Below is a small trained network, with its code and all its weights. Each question gives an input and a class and asks what happens when units are switched off, that is, made to give their printed mean instead of their output.

import numpy as np


def w(rows, s, z=0):
    codes = np.array(rows[::2]) - 128.0
    scale = np.full(codes.shape[1], s)
    scale[-1] = z or s
    return codes * scale


def f(y):
    return y / 2 * (1 + np.tanh(0.7978845608 * (y + 0.044715 * y**3)))


def log_softmax(a):
    a = a - a.max(-1, keepdims=True)
    return a - np.log(np.exp(a).sum(-1, keepdims=True))


def net(x, mask):
    res = np.array(x, float).reshape(1, 2) / 4 @ E
    y = f(res @ A[0][:, :-1].T + A[0][:, -1])
    res = res + np.where(mask, y, B[0][:, -1]) @ B[0][:, :-1]
    return log_softmax(res[-1] @ U[:, :-1].T + U[:, -1])


A, B = {}, {}
E = w([
[187,165,198,156,151,118,80,138,104,115,211],'x0',
[105,93,161,74,177,140,142,193,254,118,163],'x1',
],0.015)
A[0] = w([
[90,97,75,125,119,108,122,182,160,95,2,96],'N1',
[98,125,172,91,147,141,147,135,196,84,155,80],'N2',
[136,91,242,174,142,64,82,127,103,127,224,171],'N3',
[68,54,61,121,77,159,230,126,164,134,72,167],'N4',
[161,153,81,162,52,137,115,52,60,168,118,83],'N5',
[102,109,95,129,163,150,136,206,178,76,158,90],'N6',
[170,188,142,137,86,132,163,125,162,124,106,254],'N7',
[52,117,198,120,214,178,135,115,170,145,189,89],'N8',
[173,171,199,131,129,124,122,121,123,90,224,94],'N9',
[203,165,176,153,126,127,116,136,131,48,196,100],'N10',
[144,50,162,87,164,154,187,176,198,118,149,163],'N11',
[130,186,103,248,148,132,97,91,85,105,130,94],'N12',
[73,100,47,75,77,145,220,111,135,161,112,71],'N13',
],0.0085,0.012)
B[0] = w([
[128,100,157,113,150,139,140,174,80,143,89,192],'N1',
[90,85,109,152,84,91,101,158,126,59,132,175],'N2',
[151,124,207,87,152,111,137,119,99,147,98,221],'N3',
[141,150,170,126,175,124,145,136,107,158,81,248],'N4',
[89,85,124,176,56,88,113,159,190,46,157,197],'N5',
[117,105,85,143,95,116,114,146,154,105,155,176],'N6',
[148,229,171,122,178,39,90,7,167,177,154,215],'N7',
[68,103,110,139,103,88,95,150,136,93,127,180],'N8',
[162,48,143,91,163,163,156,141,52,146,67,185],'N9',
[172,94,159,86,152,157,169,189,101,148,85,182],'N10',
[93,139,123,196,104,130,84,73,153,117,127,232],'N11',
[97,81,132,157,90,116,94,154,119,96,102,177],'N12',
[140,50,148,108,165,180,164,177,85,153,96,191],'N13',
],0.014,0.016)
U = w([
[145,102,144,109,169,121,159,173,95,147,86,98],'0',
[93,113,124,179,66,100,95,148,142,60,125,104],'1',
[138,250,141,132,164,94,110,29,135,170,132,254],'2',
[141,138,90,98,126,138,137,136,127,120,147,99],'3',
[131,138,114,112,124,143,143,141,122,120,158,94],'4',
[154,136,102,130,128,126,146,149,147,122,159,90],'5',
[147,121,99,116,119,128,154,147,147,128,146,98],'6',
],0.021,0.0083)

Each question gives the input, the list of numbers given to net, and the class t.
The units are the neurons (one row each of A and B). Each row of codes is followed by its name. A weight is (code - 128) times the scale printed after its matrix; where a second scale follows, it is the last column's (A, B and U).
mask holds one flag per neuron, in row order. A switched-off neuron (its flag False) gives its mean, the last column of its row in B, instead of its output. The means were averaged over made-up inputs and are rounded, as every weight is.
A unit's drop is (log p(t) with every unit on - log p(t) with that unit switched off) / (log p(t) with every unit on - log p(t) with every unit switched off).
The circuit of an input: a set's keep is (log p(t) with only the set's units on - log p(t) with every unit switched off) / (log p(t) with every unit on - log p(t) with every unit switched off). Starting from the 12 units with the biggest drops (on a tie, the unit counted first), units are removed one at a time, each time the one whose removal leaves the highest keep (on an exact tie, the one counted first), for as long as the keep stays at least 0.8.
circuit, biggest first: the units of the circuit, biggest drop first
k most important neurons: the k neurons with the biggest drops, biggest first
drop of u: that unit's drop, to one decimal
input [3,0], class 2: circuit, biggest first	(N13)
input [3,-3], class 2: 2 most important neurons	(N13; N1)
input [-3,-4], class 1: 4 most important neurons	(N5; N3; N9; N10)
input [3,3], class 2: 2 most important neurons	(N13; N5)
input [2,3], class 2: 2 most important neurons	(N5; N12)
input [-3,1], class 2: 2 most important neurons	(N9; N10)
input [3,2], class 2: 2 most important neurons	(N13; N1)
input [-3,-6], class 1: drop of N5	1.2
input [7,-5], class 0: drop of N8	0.0
input [-2,3], class 2: drop of N5	0.3
input [-3,-5], class 1: drop of N5	1.9
